Below is a small trained network, with its code and all its weights. Each question gives an input and a class and asks what happens when units are switched off, that is, made to give their printed mean instead of their output.

import numpy as np


def w(rows, s, z=0):
    codes = np.array(rows[::2]) - 128.0
    scale = np.full(codes.shape[1], s)
    scale[-1] = z or s
    return codes * scale


def f(y):
    return y / 2 * (1 + np.tanh(0.7978845608 * (y + 0.044715 * y**3)))


def log_softmax(a):
    a = a - a.max(-1, keepdims=True)
    return a - np.log(np.exp(a).sum(-1, keepdims=True))


def net(x, mask):
    res = np.array(x, float).reshape(1, 7) / 4 @ E
    y = f(res @ A[0][:, :-1].T + A[0][:, -1])
    res = res + np.where(mask, y, B[0][:, -1]) @ B[0][:, :-1]
    return log_softmax(res[-1] @ U[:, :-1].T + U[:, -1])


A, B = {}, {}
E = w([
[112,76,246,56,19,169,148,96,119],'x0',
[146,135,128,130,116,122,125,126,146],'x1',
[103,135,136,127,142,144,117,132,100],'x2',
[206,182,135,70,194,210,216,111,139],'x3',
[114,103,109,119,132,123,153,119,132],'x4',
[149,138,145,143,131,139,101,123,113],'x5',
[114,125,127,117,136,125,128,128,135],'x6',
],0.011)
A[0] = w([
[47,46,106,229,64,42,25,135,135,34],'n1',
[148,156,148,70,197,159,135,89,164,12],'n2',
[125,125,80,124,115,108,160,140,154,131],'n3',
[182,128,108,91,129,151,147,149,108,4],'n4',
[143,165,37,165,202,95,105,127,129,117],'n5',
[180,190,125,72,203,223,206,99,143,52],'n6',
[123,80,232,37,3,182,148,73,125,143],'n7',
[144,176,22,211,203,108,135,172,147,130],'n8',
[160,156,18,172,183,116,106,82,121,116],'n9',
[109,195,54,203,229,76,122,107,167,139],'n10',
[119,182,99,106,86,127,126,114,105,111],'n11',
[112,143,140,126,164,106,113,60,138,48],'n12',
[156,106,123,148,144,187,123,109,129,99],'n13',
[127,100,159,71,108,103,156,135,135,137],'n14',
[173,142,137,122,193,208,199,130,151,65],'n15',
[111,122,162,132,96,169,134,99,165,97],'n16',
[111,107,143,165,133,136,123,137,147,30],'n17',
[139,156,46,148,192,119,102,127,144,111],'n18',
],0.007,0.0029)
B[0] = w([
[254,216,23,30,59,46,178,39,76,241],'n1',
[136,146,124,97,97,114,144,107,126,160],'n2',
[98,124,111,151,91,130,140,139,127,137],'n3',
[151,126,120,126,110,128,106,123,114,137],'n4',
[84,83,158,129,152,142,136,150,156,207],'n5',
[189,195,76,58,67,88,128,96,90,221],'n6',
[49,65,219,220,191,166,94,190,179,251],'n7',
[72,77,159,161,181,161,94,134,159,230],'n8',
[110,117,172,158,139,134,114,141,140,200],'n9',
[100,75,156,148,151,183,111,155,141,226],'n10',
[114,116,102,124,145,149,106,115,111,126],'n11',
[115,116,128,120,121,118,125,118,131,121],'n12',
[132,127,114,121,110,117,121,129,118,134],'n13',
[112,117,137,133,131,143,119,140,121,153],'n14',
[158,163,74,61,75,58,202,83,78,191],'n15',
[142,124,179,124,154,139,99,141,156,147],'n16',
[127,142,136,124,109,150,157,128,123,123],'n17',
[127,108,140,168,140,157,103,143,154,189],'n18',
],0.0091,0.012)
U = w([
[50,1,211,217,206,221,76,192,183,248],'0',
[184,224,45,3,111,100,136,56,67,8],'1',
],0.0077,0.00018)

Each question gives the input, the list of numbers given to net, and the class t.
The units are the neurons (one row each of A and B). Each row of codes is followed by its name. A weight is (code - 128) times the scale printed after its matrix; where a second scale follows, it is the last column's (A, B and U).
mask holds one flag per neuron, in row order. A switched-off neuron (its flag False) gives its mean, the last column of its row in B, instead of its output. The means were averaged over made-up inputs and are rounded, as every weight is.
A unit's drop is (log p(t) with every unit on - log p(t) with that unit switched off) / (log p(t) with every unit on - log p(t) with every unit switched off).
The circuit of an input: a set's keep is (log p(t) with only the set's units on - log p(t) with every unit switched off) / (log p(t) with every unit on - log p(t) with every unit switched off). Starting from the 12 units with the biggest drops (on a tie, the unit counted first), units are removed one at a time, each time the one whose removal leaves the highest keep (on an exact tie, the one counted first), for as long as the keep stays at least 0.8.
units of the circuit, in order: the units of the circuit, biggest drop first
unit that matters most: the unit with the biggest drop
k most important neurons: the k neurons with the biggest drops, biggest first
drop of u: that unit's drop, to one decimal
input [2,6,-2,-8,0,2,4], class 1: unit that matters most : n1
input [-5,5,0,5,6,7,8], class 0: 4 most important neurons : n1; n8; n10; n5
input [-8,3,8,8,1,-4,-3], class 0: 3 most important neurons : n8; n1; n10
input [-6,5,-4,6,3,-3,-3], class 0: 3 most important neurons : n1; n8; n10
input [-2,3,0,-4,-7,2,1], class 1: 2 most important neurons : n1; n7
input [-8,2,-8,7,-6,4,3], class 0: 3 most important neurons : n8; n1; n10
input [-7,-6,6,7,4,3,5], class 0: 4 most important neurons : n1; n8; n10; n5
input [-6,-1,-2,6,-6,7,-5], class 0: 3 most important neurons : n1; n8; n10
input [-3,-4,6,-4,6,4,5], class 1: 2 most important neurons : n1; n7
input [2,-4,-5,-3,6,3,-2], class 1: 2 most important neurons : n8; n10
input [8,4,-1,7,7,-7,-5], class 0: 2 most important neurons : n7; n1
input [-1,1,-7,-7,1,-6,2], class 1: drop of n9 : 0.0
input [-6,8,0,-8,-6,-1,-8], class 1: drop of n1 : 6.3
input [5,7,-7,-7,-6,0,6], class 1: drop of n1 : 3.3
input [7,6,-5,5,-2,-1,1], class 0: units of the circuit, in order : n7
